Here is a tiny trained network, its code and every weight. The questions are about switching its units off for an input and a class, where a switched-off unit gives its printed mean instead of its output.

import numpy as np


def w(rows, s, z=0):
    codes = np.array(rows[::2]) - 128.0
    scale = np.full(codes.shape[1], s)
    scale[-1] = z or s
    return codes * scale


def norm(h):
    return h / np.sqrt((h * h).mean(-1, keepdims=True) + 1e-5)


def f(y):
    return y / 2 * (1 + np.tanh(0.7978845608 * (y + 0.044715 * y**3)))


def log_softmax(a):
    a = a - a.max(-1, keepdims=True)
    return a - np.log(np.exp(a).sum(-1, keepdims=True))


def net(x, mask):
    res = np.array(x, float).reshape(1, 4) / 4 @ E
    u = 0
    for l in range(4):
        y = f(norm(res) @ A[l][:, :-1].T + A[l][:, -1])
        res = res + np.where(mask[u : u + 4], y, B[l][:, -1]) @ B[l][:, :-1]
        u += 4
    return log_softmax(norm(res)[-1] @ U[:, :-1].T + U[:, -1])


A, B = {}, {}
E = w([
[232,53,203,152],'x0',
[102,147,181,15],'x1',
[232,155,47,253],'x2',
[74,178,117,204],'x3',
],0.0035)
A[0] = w([
[203,67,232,167,142],'0.n1',
[116,181,74,167,136],'0.n2',
[44,2,187,173,250],'0.n3',
[100,105,131,130,119],'0.n4',
],0.0065,0.0012)
B[0] = w([
[184,144,2,137,252],'0.n1',
[67,76,218,168,169],'0.n2',
[143,229,45,176,221],'0.n3',
[113,174,119,194,132],'0.n4',
],0.0054,0.0033)
A[1] = w([
[180,183,129,61,177],'1.n1',
[20,94,72,3,251],'1.n2',
[32,74,52,109,196],'1.n3',
[49,169,194,236,140],'1.n4',
],0.0047,0.0025)
B[1] = w([
[254,170,150,225,176],'1.n1',
[154,184,189,107,254],'1.n2',
[245,193,245,149,186],'1.n3',
[119,146,48,95,185],'1.n4',
],0.0057,0.0034)
A[2] = w([
[14,157,77,209,21],'2.n1',
[22,157,2,196,110],'2.n2',
[208,187,208,131,153],'2.n3',
[159,64,79,168,249],'2.n4',
],0.0069,0.0016)
B[2] = w([
[89,109,3,248,199],'2.n1',
[15,62,207,235,253],'2.n2',
[15,198,116,45,252],'2.n3',
[164,77,188,35,223],'2.n4',
],0.0045,0.0037)
A[3] = w([
[105,101,174,175,89],'3.n1',
[110,160,137,123,118],'3.n2',
[105,185,253,115,253],'3.n3',
[119,131,160,213,253],'3.n4',
],0.0061,0.0011)
B[3] = w([
[80,22,170,124,135],'3.n1',
[100,165,109,231,145],'3.n2',
[128,254,193,191,255],'3.n3',
[19,175,240,160,202],'3.n4',
],0.0052,0.0028)
U = w([
[238,81,104,64,201],'0',
[79,254,249,49,219],'1',
[53,122,144,194,122],'2',
[142,116,187,63,17],'3',
[31,50,175,176,169],'4',
[62,61,120,31,2],'5',
],0.0083,0.0043)

Each question gives the input, the list of numbers given to net, and the class t.
The units are the neurons (one row each of A and B). Each row of codes is followed by its name. A weight is (code - 128) times the scale printed after its matrix; where a second scale follows, it is the last column's (A, B and U).
mask holds one flag per neuron, layer by layer. A switched-off neuron (its flag False) gives its mean, the last column of its row in B, instead of its output. The means were averaged over made-up inputs and are rounded, as every weight is.
A unit's drop is (log p(t) with every unit on - log p(t) with that unit switched off) / (log p(t) with every unit on - log p(t) with every unit switched off).
The circuit of an input: a set's keep is (log p(t) with only the set's units on - log p(t) with every unit switched off) / (log p(t) with every unit on - log p(t) with every unit switched off). Starting from the 12 units with the biggest drops (on a tie, the unit counted first), units are removed one at a time, each time the one whose removal leaves the highest keep (on an exact tie, the one counted first), for as long as the keep stays at least 0.8.
circuit, biggest first: the units of the circuit, biggest drop first
unit that matters most: the unit with the biggest drop
top k neurons: the k neurons with the biggest drops, biggest first
k most important neurons of layer l: the k neurons of layer l with the biggest drops, biggest first
drop of u: that unit's drop, to one decimal
input [-6,-3,4,2], class 4: unit that matters most => 2.n2
input [4,8,3,-1], class 0: circuit, biggest first => [0.n1, 1.n2, 3.n3]
input [-1,1,1,1], class 4: circuit, biggest first => [0.n2, 1.n2, 3.n1]
input [7,-4,-7,3], class 2: circuit, biggest first => [1.n2, 0.n1]
input [8,4,-4,-6], class 0: circuit, biggest first => [0.n1, 3.n4]
input [8,4,-4,2], class 0: top 2 neurons => [0.n1, 2.n2]
input [7,-4,-2,2], class 0: 2 most important neurons of layer 0 => [0.n1, 0.n2]
input [-8,-6,3,-7], class 1: top 3 neurons => [1.n3, 0.n3, 0.n1]
input [5,3,1,6], class 0: 2 most important neurons of layer 2 => [2.n4, 2.n1]
input [2,7,4,-2], class 0: 2 most important neurons of layer 1 => [1.n3, 1.n2]
input [-7,3,5,5], class 4: top 2 neurons => [2.n2, 0.n2]
input [-7,-6,2,-6], class 1: 2 most important neurons of layer 0 => [0.n3, 0.n1]
input [7,2,3,4], class 0: drop of 3.n3 => 0.0
input [-1,-8,7,-2], class 4: drop of 0.n1 => 0.1
input [-2,3,4,8], class 4: unit that matters most => 2.n2
input [1,-4,-4,-2], class 2: drop of 0.n3 => 2.3
input [-2,3,4,7], class 4: drop of 2.n2 => 0.1
input [-7,-1,2,4], class 4: 2 most important neurons of layer 2 => [2.n2, 2.n1]
